Here is a tiny trained network, its code and every weight. The questions are about switching its units off for an input and a class, where a switched-off unit gives its printed mean instead of its output.

import numpy as np


def w(rows, s, z=0):
    codes = np.array(rows[::2]) - 128.0
    scale = np.full(codes.shape[1], s)
    scale[-1] = z or s
    return codes * scale


def f(y):
    return y / 2 * (1 + np.tanh(0.7978845608 * (y + 0.044715 * y**3)))


def log_softmax(a):
    a = a - a.max(-1, keepdims=True)
    return a - np.log(np.exp(a).sum(-1, keepdims=True))


def net(x, mask):
    res = np.array(x, float).reshape(1, 6) / 4 @ E
    y = f(res @ A[0][:, :-1].T + A[0][:, -1])
    res = res + np.where(mask, y, B[0][:, -1]) @ B[0][:, :-1]
    return log_softmax(res[-1] @ U[:, :-1].T + U[:, -1])


A, B = {}, {}
E = w([
[186,72,202,177,188,145],'x0',
[142,186,112,170,123,254],'x1',
[134,129,125,128,129,127],'x2',
[165,111,169,160,34,118],'x3',
[125,127,130,128,128,130],'x4',
[128,129,131,125,128,128],'x5',
],0.015)
A[0] = w([
[167,89,177,157,110,128,117],'n0',
[123,159,98,140,84,140,95],'n1',
[164,113,169,163,4,119,214],'n2',
[117,128,112,117,180,135,225],'n3',
[102,131,140,133,138,139,135],'n4',
[84,155,83,99,147,127,204],'n5',
[110,131,105,122,201,134,235],'n6',
[146,68,172,138,170,91,144],'n7',
[88,121,120,92,104,67,200],'n8',
[146,86,152,116,151,110,143],'n9',
[87,116,132,111,146,117,218],'n10',
[154,111,161,109,75,108,109],'n11',
[98,128,100,97,148,119,254],'n12',
[87,133,109,91,99,89,200],'n13',
[150,127,158,163,142,161,67],'n14',
[110,178,97,115,135,160,126],'n15',
[142,196,114,178,121,254,198],'n16',
[165,121,143,172,160,174,56],'n17',
[174,95,179,143,181,135,191],'n18',
[139,97,163,136,149,103,105],'n19',
[89,182,87,124,85,150,176],'n20',
[111,155,134,122,59,103,135],'n21',
[154,123,156,163,162,163,80],'n22',
],0.015,0.0069)
B[0] = w([
[107,80,152,164,107,82,174],'n0',
[142,125,92,148,51,170,159],'n1',
[166,11,107,144,34,142,209],'n2',
[105,182,122,121,196,135,178],'n3',
[132,146,140,127,140,129,134],'n4',
[120,184,182,103,112,94,195],'n5',
[105,171,119,114,195,149,193],'n6',
[71,134,81,183,155,110,193],'n7',
[175,96,131,77,153,77,195],'n8',
[72,138,76,169,147,112,166],'n9',
[124,154,111,122,144,86,166],'n10',
[111,67,112,130,92,147,159],'n11',
[115,173,161,100,131,79,186],'n12',
[181,117,136,60,131,90,189],'n13',
[174,93,192,139,135,128,155],'n14',
[105,183,152,130,94,162,178],'n15',
[166,171,195,155,110,197,251],'n16',
[168,105,181,102,155,139,167],'n17',
[93,115,130,203,204,133,199],'n18',
[81,111,113,177,130,127,162],'n19',
[108,179,93,132,33,152,200],'n20',
[168,76,65,98,98,161,169],'n21',
[172,93,189,107,180,137,165],'n22',
],0.011,0.023)
U = w([
[122,174,107,16,154,21,253],'0',
[18,156,45,194,224,68,160],'1',
[178,28,32,38,82,79,113],'2',
[47,32,61,234,96,77,109],'3',
[69,255,152,127,80,171,143],'4',
[149,149,172,134,240,219,93],'5',
[165,126,62,157,21,227,91],'6',
[203,50,223,180,107,139,64],'7',
],0.0072,0.0041)

Each question gives the input, the list of numbers given to net, and the class t.
The units are the neurons (one row each of A and B). Each row of codes is followed by its name. A weight is (code - 128) times the scale printed after its matrix; where a second scale follows, it is the last column's (A, B and U).
mask holds one flag per neuron, in row order. A switched-off neuron (its flag False) gives its mean, the last column of its row in B, instead of its output. The means were averaged over made-up inputs and are rounded, as every weight is.
A unit's drop is (log p(t) with every unit on - log p(t) with that unit switched off) / (log p(t) with every unit on - log p(t) with every unit switched off).
The circuit of an input: a set's keep is (log p(t) with only the set's units on - log p(t) with every unit switched off) / (log p(t) with every unit on - log p(t) with every unit switched off). Starting from the 12 units with the biggest drops (on a tie, the unit counted first), units are removed one at a time, each time the one whose removal leaves the highest keep (on an exact tie, the one counted first), for as long as the keep stays at least 0.8.
circuit, biggest first: the units of the circuit, biggest drop first
most important unit: the unit with the biggest drop
top k neurons: the k neurons with the biggest drops, biggest first
drop when u is switched off: that unit's drop, to one decimal
input [0,-3,-1,-7,0,-5], class 0: most important unit -> n18
input [1,-6,-7,7,-6,8], class 3: circuit, biggest first -> [n7; n9]
input [2,3,-2,0,-3,7], class 5: circuit, biggest first -> [n2; n20]
input [-4,0,8,-4,-4,-3], class 0: top 2 neurons -> [n16; n13]
input [6,0,-1,-1,6,6], class 1: circuit, biggest first -> [n16; n7]
input [6,0,0,1,6,2], class 3: circuit, biggest first -> [n16; n7]
input [0,0,-4,-4,-2,8], class 0: circuit, biggest first -> [n16; n18]
input [1,4,-5,1,4,-1], class 7: top 3 neurons -> [n6; n3; n7]
input [1,-8,8,-4,-4,-4], class 1: top 2 neurons -> [n7; n9]
input [1,0,-6,4,-7,-4], class 3: top 2 neurons -> [n16; n13]
input [-8,0,-5,-5,3,-6], class 0: top 2 neurons -> [n13; n16]
input [-1,1,2,-8,-6,-5], class 4: top 2 neurons -> [n8; n15]
input [8,1,6,-2,2,0], class 5: top 3 neurons -> [n22; n17; n14]
input [1,6,7,6,2,4], class 7: most important unit -> n14
input [-8,0,-2,3,-2,3], class 2: top 3 neurons -> [n16; n13; n8]
input [2,-8,2,8,-6,7], class 3: drop when n18 is switched off -> 0.0
input [8,-2,6,0,0,2], class 1: drop when n18 is switched off -> 0.1
